(101): [181 132 114 141 181 138 114 121  91  92 173]
(80): [179 158 140 150 153 172 134 107 141 151 131]
(25): [109  84 128 109 103 128 176 158 140 150  81]
(107): [181 132 124 141 181 138 114 121  91  95 173]
(52): [ 98 137 108 100  93 144 116 102 176 176 105]
(85): [130  95 157 150 134 157 172 181  90  95 113]
find: [181 132 114 141 181 138 114 121  91  92 173] => (101)
again (107):  => [181]
find: [176 158 140 150] => (25)

(21): [125 130 128 124 166 172 119]
(13): [177 196  80  87  98 186 176]
(64): [130 128 125 124 135 128 129]
find: [130 128 124 166] => (21)
find: [128 125 124] => (64)
find: [130 128 125 124] => (64)
find: [128 124] => (21)
find: [124 166 172 119] => (21)

(87): [112 191 100 151  98  93 110 152  76  86 171  76  60  74 118 138  87  66]
(86): [185 154 122 181  72 171 108 132 100 188 118 188 176 184  77 160 194 104]
(40): [116  68 105 106 103  61 175 155 160 196 107 120 126  91 184 158 173  66]
(218): [171  65  88 184 164 105 115 166 130 120 197 175 147 142 196 120  94 144]
(58): [174 154 103 106 169 124 177  80 189 141 148 147  58 198  64 172  73 167]
(51): [ 71 118  91 164 162  96 187 140 122 151 109 140 126  99 131 104 117 165]
(203): [110 172 191  79 161 139  84  98 180  57  75 144 164 175  77  81 156 123]
(93): [199 120 135 135 179 139  74  79  92 179 172 133 148 135  60 115  93 117]
(144): [ 97 145 196 120  59 127 115 113  76 157 123  91  68 168  86  95 150 146]
(142): [111  73  67 172  75 194 193  85 123 137 139 156 188 178 193 131 155  81]
(127): [147  89 110 112 143  73 192 103 152 135  84 197 160 115 175  99 139 186]
(174): [130 120 197 174 147 142 196 120  94 144 182 159  81 151 109 164 193 179]
find: [130 120 197 175 147 142 196 120  94 144] => (218)
again (174):  => [120]

(12): [ 83  69 167 149 160 134 144 169]
(109): [178 196  91 102 104 184 150 120]
(115): [104  91 149 102 102  81 102 165]
(135): [ 83  69 167 149 160 107  95 111]
(29): [ 83  69 167 149 160 107  95 175]
find: [ 83  69 167 149 160 107  95 175] => (29)
again (115):  => [102]
find: [160 134 144 169] => (12)

(54): [ 86  66 151 155]
(122): [ 67 151  67  67]
(45): [ 66 152 155  67]
find: [ 86  66 151] => (54)
again (122):  => [67]
find: [ 86  66 151 155] => (54)
find: [ 66 151 155] => (54)
find: [151 155] => (54)
find: [ 66 151] => (54)

(76): [110 106 112 140 130 150 149 122 118 100 133  98 149 132  83 155 161 150
 144 120  80 158 128  85 178 114 117 133 109]
(57): [ 90 123  86 110 117 160 170  88 100 106 136  77 157  92  86 105 171 163
 147 162  81 118  92 110 164 117  82 150  94]
(48): [155 148 152 123 132 101 100 144 139 152 123 162  96 135 177 111  97 117
 100 146 177  93 125 176  81 129 140 133 132]
(140): [111  97 117 101 146 177  93 125 176  81 129 140 105 145 168 134 109 129
 108 120 160 144 156 143 123 115 165 137 130]
(73): [104 174 157 142 147 124 131 150  90 104 140 122  93 152 174 136 105 132
  96 125 164 125 145 149 114 109 161 141 125]
(110): [165 116 170 167 148 114 104 176 151 128 125 163 116 180 145 187 153 186
 113 186 133 110 105 154 153  96 119 185  82]
(38): [ 93 101 107 118 112 119 106 114 165 147 110 139 153 113  85 127 151 131
 150 142  92 115  98 112 137 134  85 125 116]
(161): [ 90 123  86 110 117 160 170  88 100 106 136  77 157  92  86 105 134 101
 157  77  92 170 151  76 148 146 130  90 153]
find: [104 176] => (110)
find: [106 114 165 147] => (38)
find: [111  97 117 100 146 177  93 125 176  81 129 140] => (48)

(201): [136 182 105 159  92]
(191): [ 90 148  93 156  98]
(147): [109  80 156 103 142]
(111): [157 157 156 103 157]
(129): [144 107 171 146 125]
(151): [ 86 101 169 174  74]
(10): [ 85 146  97 114 129]
(44): [177 169 101  99 143]
(176): [155 169 155  99 155]
(162): [139 107  93  81 173]
(177): [129 134  86  78 167]
find: [ 86 101 169] => (151)
find: [146 125] => (129)
again (111):  => [157]
again (176):  => [155]
find: [ 80 156 103] => (147)
find: [169 101] => (44)

(89): [123 123 144 120 149 116 131]
(8): [115 118 157 112 180 100 137]
(72): [130 127 129 127 128 130 129]
(5): [146 144  84 152  56 170 113]
(43): [142 135  97 145  79 145 118]
(91): [123 124 141 120 154 113 134]
(23): [120 154 201 201 201  87 201]
find: [ 97 145  79] => (43)
again (43):  => [145]
find: [120 154 113] => (91)
find: [149 116] => (89)
again (23):  => [201]
find: [123 144 120] => (89)

(133): [161 161 132  90 161 179]
(28): [134 131  94 113  98 105]
(9): [161 132  90 162 129 148]
(50): [161 161 132 110  65 102]
(67): [161 161 132 110 102  79]
find: [161 132  90 161] => (133)
find: [132 110 102] => (67)
find: [ 90 161] => (133)

(143): [156 150 145 106 146]
(24): [ 99  99 145 162 125]
(125): [114  94  71  71 195]
(156): [145 135 150 111  81]
(159): [137 137 106 145 137]
(112): [155 152 116  95 120]
again (159):  => [137]
again (125):  => [71]
find: [137 137 106] => (159)
find: [114  94  71  71 195] => (125)
find: [150 145] => (143)
find: [152 116  95] => (112)
find: [106 145] => (159)

(139): [175 153 153 151 135]
(35): [132 129 134 132 132]
(53): [170 172 172 172 172]
(97): [167 148 163 190 154]
(36): [157 137 162 143 152]
again (35):  => [132]
again (53):  => [172]

(163): [135 130 130 130 127 124 152 128 130 126 131 193 129 117 122 128]
(71): [129  99 122 119 129 128 110 129 133 133 134 129 111 122 116 127]
(39): [ 81 129 157 133 128 131 123 128 129 130 133 130 134 116 123 128]
(19): [113 129 114 129 130 113 126 128 130 125 136 128 119 127 123 127]
(166): [127 129 101 128 131 112 122 129 131 131 131 127 111 130 121 126]
(141): [117 126 147 126 126 130 118 117 123 131 118  69 134 133 117 129]
(119): [ 98 130 111 131 132 119 101 129 133 129 139 100 108 128 117 126]
(18): [118 129 119 128 129  99 134 128 129 127 129 131 106 120 121 127]
find: [118 129 119 128 129  99] => (18)
find: [129  99 122 119 129 128 110 129 133 133 134 129 111 122 116 127] => (71)
again (119):  => [129]
find: [127 129 101 128 131 112 122 129 131 131 131 127 111 130 121 126] => (166)

(105): [127 162 162 162 162 139 162 162]
(120): [ 57 122  57 158  68 109 170 148]
(33): [127 159 114 116 175  57 114 182]
again (105):  => [162]
find: [ 57 114 182] => (33)
again (120):  => [57]
again (33):  => [114]
find: [127 162 162 162 162 139 162 162] => (105)

(126): [122 131  97 119  84 116]
(62): [ 77 197 116 166  88 110]
(82): [196 196 100 196  68  94]
(98): [131  98  98  98  98 105]
find: [131  97] => (126)
find: [196 100 196  68] => (82)
again (98):  => [98]
again (82):  => [196]
find: [196 196 100 196  68  94] => (82)

(61): [129  88 109 148 124 138]
(3): [194 194 194 194  97 158]
(30): [ 91 171 185  93  91 170]
(106): [109 124 129  88 148 196]
find: [129  88 109 148 124] => (61)
again (3):  => [194]

(121): [142 100  98 142  97]
(128): [129 130 130 129 130]
(155): [133 133 127 134 133]
(184): [138 135 133 137 133]
(103): [101 137 139 134 149]
(22): [ 61 122  94 142  91]
(83): [145 122  94 122 122]
(2): [127  93 128 126 131]
(102): [127  98 127 129 127]
again (184):  => [133]
again (102):  => [127]
find: [130 130 129] => (128)
again (155):  => [133]
find: [145 122  94 122 122] => (83)
again (83):  => [122]

(79): [ 68 129 192 192 136 192 122]
(34): [173  76  90  86  73 168  77]
(108): [186 136  65  73 118 184 142]
(195): [ 74 169 193 185 183  77 169]
(99): [166 148 148  95 146 148 155]
(113): [113  97 118 109 100 107  96]
(175): [159  99 115 100  99 151 103]
(168): [ 95 101 189 158 101  93  96]
(165): [ 84  84  98 117 117 147 123]
(183): [178  85  84  89  82 175  88]
find: [85 84] => (183)
again (99):  => [148]
again (195):  => [169]
again (79):  => [192]

(84): [130 130 127 100 151 159 119 130 123 124 125 131 138 123 122 131 129 144
 131 126 132]
(47): [131 129 126 131 123 122 138 130 126 132 144 132 125 131 126 129 131 123
 126 138 122]
(74): [153 145 126  98 140 126 147 155 150 151 143 151 143 157 155 150 154 128
 127 153 124]
(137): [102 112 127 126 152 181  95 103  96  96  95  97 149  98  97 108  97 175
 125  87 183]
find: [144 132 125 131 126 129 131 123 126 138 122] => (47)
find: [131 129 126 131 123 122 138 130 126 132 144 132 125 131 126 129 131 123
 126 138 122] => (47)
find: [138 123 122 131 129 144 131] => (84)
find: [131 123 126] => (47)
find: [130 130 127 100 151 159 119 130 123 124 125 131 138 123 122 131 129 144
 131 126 132] => (84)
find: [102 112 127 126 152 181  95 103  96  96  95  97 149  98  97 108  97 175
 125  87 183] => (137)

(114): [106 104 161 150 128 114 156 194  77]
(55): [109 149 135 110 138 119 140 133 128]
(104): [109 109 135 133 128 138 109 110 140]
(6): [129 104 129 150 129  94 128 129 156]
find: [133 128 138 109 110 140] => (104)
again (104):  => [109]
again (6):  => [129]
find: [138 119 140 133 128] => (55)

